Below are the code and all the weights of a small trained network. Each question names an input and a class and asks about switching units off, where a switched-off unit gives its printed mean instead of its output.

import numpy as np


def w(rows, s, z=0):
    codes = np.array(rows[::2]) - 128.0
    scale = np.full(codes.shape[1], s)
    scale[-1] = z or s
    return codes * scale


def f(y):
    return y / 2 * (1 + np.tanh(0.7978845608 * (y + 0.044715 * y**3)))


def log_softmax(a):
    a = a - a.max(-1, keepdims=True)
    return a - np.log(np.exp(a).sum(-1, keepdims=True))


def net(x, mask):
    res = np.array(x, float).reshape(1, 8) / 4 @ E
    y = f(res @ A[0][:, :-1].T + A[0][:, -1])
    res = res + np.where(mask, y, B[0][:, -1]) @ B[0][:, :-1]
    return log_softmax(res[-1] @ U[:, :-1].T + U[:, -1])


A, B = {}, {}
E = w([
[128,128,129],'x0',
[129,128,127],'x1',
[217,228,132],'x2',
[86,157,2],'x3',
[127,127,128],'x4',
[128,127,129],'x5',
[129,128,128],'x6',
[15,197,192],'x7',
],0.0088)
A[0] = w([
[125,115,121,86],'neuron 0',
[105,51,57,160],'neuron 1',
[253,59,104,254],'neuron 2',
[170,196,226,145],'neuron 3',
[159,145,150,102],'neuron 4',
[147,113,51,158],'neuron 5',
[141,238,48,112],'neuron 6',
[40,189,157,202],'neuron 7',
[7,174,133,136],'neuron 8',
[63,85,45,169],'neuron 9',
[218,150,210,140],'neuron 10',
[111,5,232,197],'neuron 11',
[125,86,73,177],'neuron 12',
],0.015,0.0053)
B[0] = w([
[126,124,135,124],'neuron 0',
[175,173,134,180],'neuron 1',
[142,145,1,248],'neuron 2',
[167,112,199,194],'neuron 3',
[133,112,127,142],'neuron 4',
[134,170,128,174],'neuron 5',
[32,143,133,194],'neuron 6',
[122,57,166,200],'neuron 7',
[108,22,113,201],'neuron 8',
[197,132,112,187],'neuron 9',
[183,75,108,201],'neuron 10',
[37,183,116,216],'neuron 11',
[156,159,126,165],'neuron 12',
],0.035,0.017)
U = w([
[35,180,47,146],'0',
[145,63,55,253],'1',
[2,125,157,155],'2',
[159,96,181,8],'3',
[181,185,115,60],'4',
],0.0097,0.0035)

Each question gives the input, the list of numbers given to net, and the class t.
The units are the neurons (one row each of A and B). Each row of codes is followed by its name. A weight is (code - 128) times the scale printed after its matrix; where a second scale follows, it is the last column's (A, B and U).
mask holds one flag per neuron, in row order. A switched-off neuron (its flag False) gives its mean, the last column of its row in B, instead of its output. The means were averaged over made-up inputs and are rounded, as every weight is.
A unit's drop is (log p(t) with every unit on - log p(t) with that unit switched off) / (log p(t) with every unit on - log p(t) with every unit switched off).
The circuit of an input: a set's keep is (log p(t) with only the set's units on - log p(t) with every unit switched off) / (log p(t) with every unit on - log p(t) with every unit switched off). Starting from the 12 units with the biggest drops (on a tie, the unit counted first), units are removed one at a time, each time the one whose removal leaves the highest keep (on an exact tie, the one counted first), for as long as the keep stays at least 0.8.
circuit, biggest first: the units of the circuit, biggest drop first
unit that matters most: the unit with the biggest drop
k most important neurons: the k neurons with the biggest drops, biggest first
drop when u is switched off: that unit's drop, to one decimal
input [8,3,-5,-8,-5,-4,-1,6], class 2: unit that matters most -> neuron 11
input [-2,4,4,-2,6,1,-1,1], class 3: circuit, biggest first -> neuron 2; neuron 3
input [4,6,-8,1,3,6,-4,-4], class 4: 3 most important neurons -> neuron 1; neuron 9; neuron 6
input [4,0,5,1,-5,-6,6,-1], class 0: 4 most important neurons -> neuron 6; neuron 8; neuron 7; neuron 9
input [-5,-1,1,4,3,4,1,5], class 2: 3 most important neurons -> neuron 2; neuron 10; neuron 6
input [4,4,-3,1,3,-3,-2,0], class 4: circuit, biggest first -> neuron 6; neuron 2; neuron 8; neuron 7
input [8,5,-1,2,4,-8,3,-4], class 4: 3 most important neurons -> neuron 11; neuron 8; neuron 6
input [8,1,1,1,7,7,-7,1], class 2: 3 most important neurons -> neuron 2; neuron 10; neuron 9
input [8,-1,6,1,-6,4,-7,-6], class 0: 3 most important neurons -> neuron 6; neuron 8; neuron 7
input [-5,5,-1,8,-5,-7,3,-6], class 4: 2 most important neurons -> neuron 9; neuron 1
input [6,-3,0,7,0,-5,-8,8], class 1: 3 most important neurons -> neuron 8; neuron 11; neuron 9
input [-8,-2,-3,-6,2,5,-5,2], class 2: 2 most important neurons -> neuron 2; neuron 11
input [-6,-3,2,0,7,-6,-6,1], class 3: 4 most important neurons -> neuron 2; neuron 11; neuron 6; neuron 8
input [-3,-5,-7,-2,-3,-7,0,-6], class 0: circuit, biggest first -> neuron 11
input [-6,6,-8,2,-6,7,3,-3], class 4: 2 most important neurons -> neuron 9; neuron 1
input [-6,1,-1,5,-2,-3,8,-7], class 4: 2 most important neurons -> neuron 11; neuron 1
input [6,4,1,2,-1,-3,-3,-4], class 0: 2 most important neurons -> neuron 3; neuron 10
input [1,2,1,-2,-4,-7,-6,6], class 3: 2 most important neurons -> neuron 2; neuron 6
input [1,7,-8,-5,-7,0,4,4], class 2: drop when neuron 2 is switched off -> 0.1
input [-4,-3,-6,7,0,-3,-7,8], class 1: circuit, biggest first -> neuron 8
input [0,-6,5,-2,6,6,-8,2], class 3: drop when neuron 2 is switched off -> 0.3
input [7,-6,4,-4,-4,-7,3,4], class 3: drop when neuron 2 is switched off -> 0.1
input [1,-3,1,-4,-6,2,7,7], class 3: drop when neuron 6 is switched off -> 0.3
